Below is a small trained network, with its code and all its weights. Each question gives an input and a class and asks what happens when units are switched off, that is, made to give their printed mean instead of their output.

import numpy as np


def w(rows, s, z=0):
    codes = np.array(rows[::2]) - 128.0
    scale = np.full(codes.shape[1], s)
    scale[-1] = z or s
    return codes * scale


def norm(h):
    return h / np.sqrt((h * h).mean(-1, keepdims=True) + 1e-5)


def f(y):
    return y / 2 * (1 + np.tanh(0.7978845608 * (y + 0.044715 * y**3)))


def log_softmax(a):
    a = a - a.max(-1, keepdims=True)
    return a - np.log(np.exp(a).sum(-1, keepdims=True))


def net(x, mask):
    res = np.array(x, float).reshape(1, 5) / 4 @ E
    u = 0
    for l in range(4):
        y = f(norm(res) @ A[l][:, :-1].T + A[l][:, -1])
        res = res + np.where(mask[u : u + 6], y, B[l][:, -1]) @ B[l][:, :-1]
        u += 6
    return log_softmax(norm(res)[-1] @ U[:, :-1].T + U[:, -1])


A, B = {}, {}
E = w([
[45,85,143,117,198,71],'x0',
[115,76,176,137,147,176],'x1',
[167,76,207,144,82,161],'x2',
[178,129,125,199,140,74],'x3',
[153,5,58,155,130,101],'x4',
],0.0029)
A[0] = w([
[193,21,175,191,108,148,14],'0.n1',
[184,194,252,222,103,99,5],'0.n2',
[170,123,120,137,114,152,66],'0.n3',
[130,10,82,164,88,65,100],'0.n4',
[112,93,49,127,183,91,122],'0.n5',
[72,226,107,83,132,125,47],'0.n6',
],0.0037,0.0027)
B[0] = w([
[73,231,82,7,92,110,165],'0.n1',
[217,161,241,128,49,21,148],'0.n2',
[143,139,123,122,100,169,84],'0.n3',
[171,48,43,2,144,65,246],'0.n4',
[140,104,156,176,132,27,207],'0.n5',
[110,197,39,49,88,63,155],'0.n6',
],0.0028,0.0012)
A[1] = w([
[100,143,124,140,125,124,91],'1.n1',
[18,48,231,87,184,188,8],'1.n2',
[162,172,195,95,16,254,2],'1.n3',
[76,112,76,116,209,48,100],'1.n4',
[181,160,109,193,111,175,33],'1.n5',
[59,72,204,84,166,112,73],'1.n6',
],0.004,0.003)
B[1] = w([
[114,151,116,151,130,127,95],'1.n1',
[56,110,202,141,126,215,180],'1.n2',
[128,104,79,184,253,52,211],'1.n3',
[127,125,123,221,171,74,250],'1.n4',
[157,139,115,149,148,186,85],'1.n5',
[118,98,140,180,153,225,169],'1.n6',
],0.0038,0.0015)
A[2] = w([
[117,253,196,166,104,153,32],'2.n1',
[73,210,117,88,122,134,3],'2.n2',
[65,162,103,124,148,106,65],'2.n3',
[182,181,57,154,78,81,61],'2.n4',
[159,26,131,183,122,146,75],'2.n5',
[127,128,129,128,127,127,127],'2.n6',
],0.0045,0.0026)
B[2] = w([
[160,13,68,73,59,30,227],'2.n1',
[135,138,49,20,152,105,102],'2.n2',
[116,193,91,141,170,62,125],'2.n3',
[64,94,214,101,242,223,255],'2.n4',
[92,138,72,4,59,112,215],'2.n5',
[132,128,129,126,136,129,127],'2.n6',
],0.0031,0.00097)
A[3] = w([
[12,89,218,112,151,210,1],'3.n1',
[160,169,231,124,71,85,29],'3.n2',
[97,226,95,2,82,125,97],'3.n3',
[24,245,71,150,190,92,67],'3.n4',
[197,183,29,160,55,57,47],'3.n5',
[235,147,103,157,106,220,75],'3.n6',
],0.0044,0.0022)
B[3] = w([
[33,72,200,162,151,188,184],'3.n1',
[164,137,201,148,144,104,140],'3.n2',
[182,79,163,2,108,209,204],'3.n3',
[103,229,159,61,165,147,252],'3.n4',
[4,76,199,123,166,177,193],'3.n5',
[72,222,96,188,84,167,178],'3.n6',
],0.0045,0.0018)
U = w([
[143,196,82,198,102,189,118],'0',
[121,194,132,8,139,173,170],'1',
[39,81,199,143,149,188,188],'2',
[125,49,64,142,162,55,211],'3',
[73,195,119,137,212,67,26],'4',
[192,162,224,157,97,89,162],'5',
[184,73,82,84,48,174,1],'6',
],0.014,0.0019)

Each question gives the input, the list of numbers given to net, and the class t.
The units are the neurons (one row each of A and B). Each row of codes is followed by its name. A weight is (code - 128) times the scale printed after its matrix; where a second scale follows, it is the last column's (A, B and U).
mask holds one flag per neuron, layer by layer. A switched-off neuron (its flag False) gives its mean, the last column of its row in B, instead of its output. The means were averaged over made-up inputs and are rounded, as every weight is.
A unit's drop is (log p(t) with every unit on - log p(t) with that unit switched off) / (log p(t) with every unit on - log p(t) with every unit switched off).
The circuit of an input: a set's keep is (log p(t) with only the set's units on - log p(t) with every unit switched off) / (log p(t) with every unit on - log p(t) with every unit switched off). Starting from the 12 units with the biggest drops (on a tie, the unit counted first), units are removed one at a time, each time the one whose removal leaves the highest keep (on an exact tie, the one counted first), for as long as the keep stays at least 0.8.
units of the circuit, in order: the units of the circuit, biggest drop first
top k neurons: the k neurons with the biggest drops, biggest first
k most important neurons of layer l: the k neurons of layer l with the biggest drops, biggest first
drop of u: that unit's drop, to one decimal
input [6,-2,4,3,-3], class 5: 2 most important neurons of layer 3 -> (3.n5; 3.n2)
input [-5,-1,2,0,-2], class 0: 3 most important neurons of layer 1 -> (1.n3; 1.n5; 1.n4)
input [-2,3,-6,-4,2], class 4: units of the circuit, in order -> (1.n4; 0.n5; 3.n3)
input [-8,-1,4,-4,-8], class 5: units of the circuit, in order -> (3.n2; 1.n3; 2.n1)
input [-2,0,-2,3,-1], class 0: top neuron -> (1.n5)
input [0,0,-3,-3,1], class 4: top 4 neurons -> (1.n4; 0.n5; 0.n1; 3.n3)
input [-8,0,-1,-7,-1], class 0: top 4 neurons -> (0.n1; 1.n3; 3.n6; 2.n5)
input [-7,3,-4,-1,4], class 0: top 2 neurons -> (3.n6; 2.n1)
input [-8,-4,7,-3,3], class 0: units of the circuit, in order -> (3.n6; 1.n3)
input [-3,-5,3,-6,1], class 0: top 2 neurons -> (0.n1; 1.n3)
input [-6,-6,3,-1,5], class 0: top 2 neurons -> (3.n6; 2.n1)
input [4,1,-1,0,-6], class 1: units of the circuit, in order -> (0.n6; 3.n3)
input [7,0,0,8,-8], class 5: units of the circuit, in order -> (0.n2; 1.n3; 3.n2)
input [-2,-4,1,-5,2], class 6: units of the circuit, in order -> (3.n4)
input [2,-4,-8,2,-7], class 1: top 2 neurons -> (3.n3; 1.n3)
input [-6,-4,4,-7,-1], class 0: units of the circuit, in order -> (1.n3; 3.n6)
input [-8,0,3,1,-2], class 0: top 2 neurons -> (3.n6; 1.n3)
input [-3,-4,3,-1,-1], class 0: 2 most important neurons of layer 1 -> (1.n5; 1.n3)
input [-7,7,-4,-1,3], class 0: 2 most important neurons of layer 3 -> (3.n6; 3.n3)
input [6,1,3,7,-5], class 5: top neuron -> (0.n2)
input [-8,-2,7,-6,0], class 0: drop of 1.n3 -> 0.4
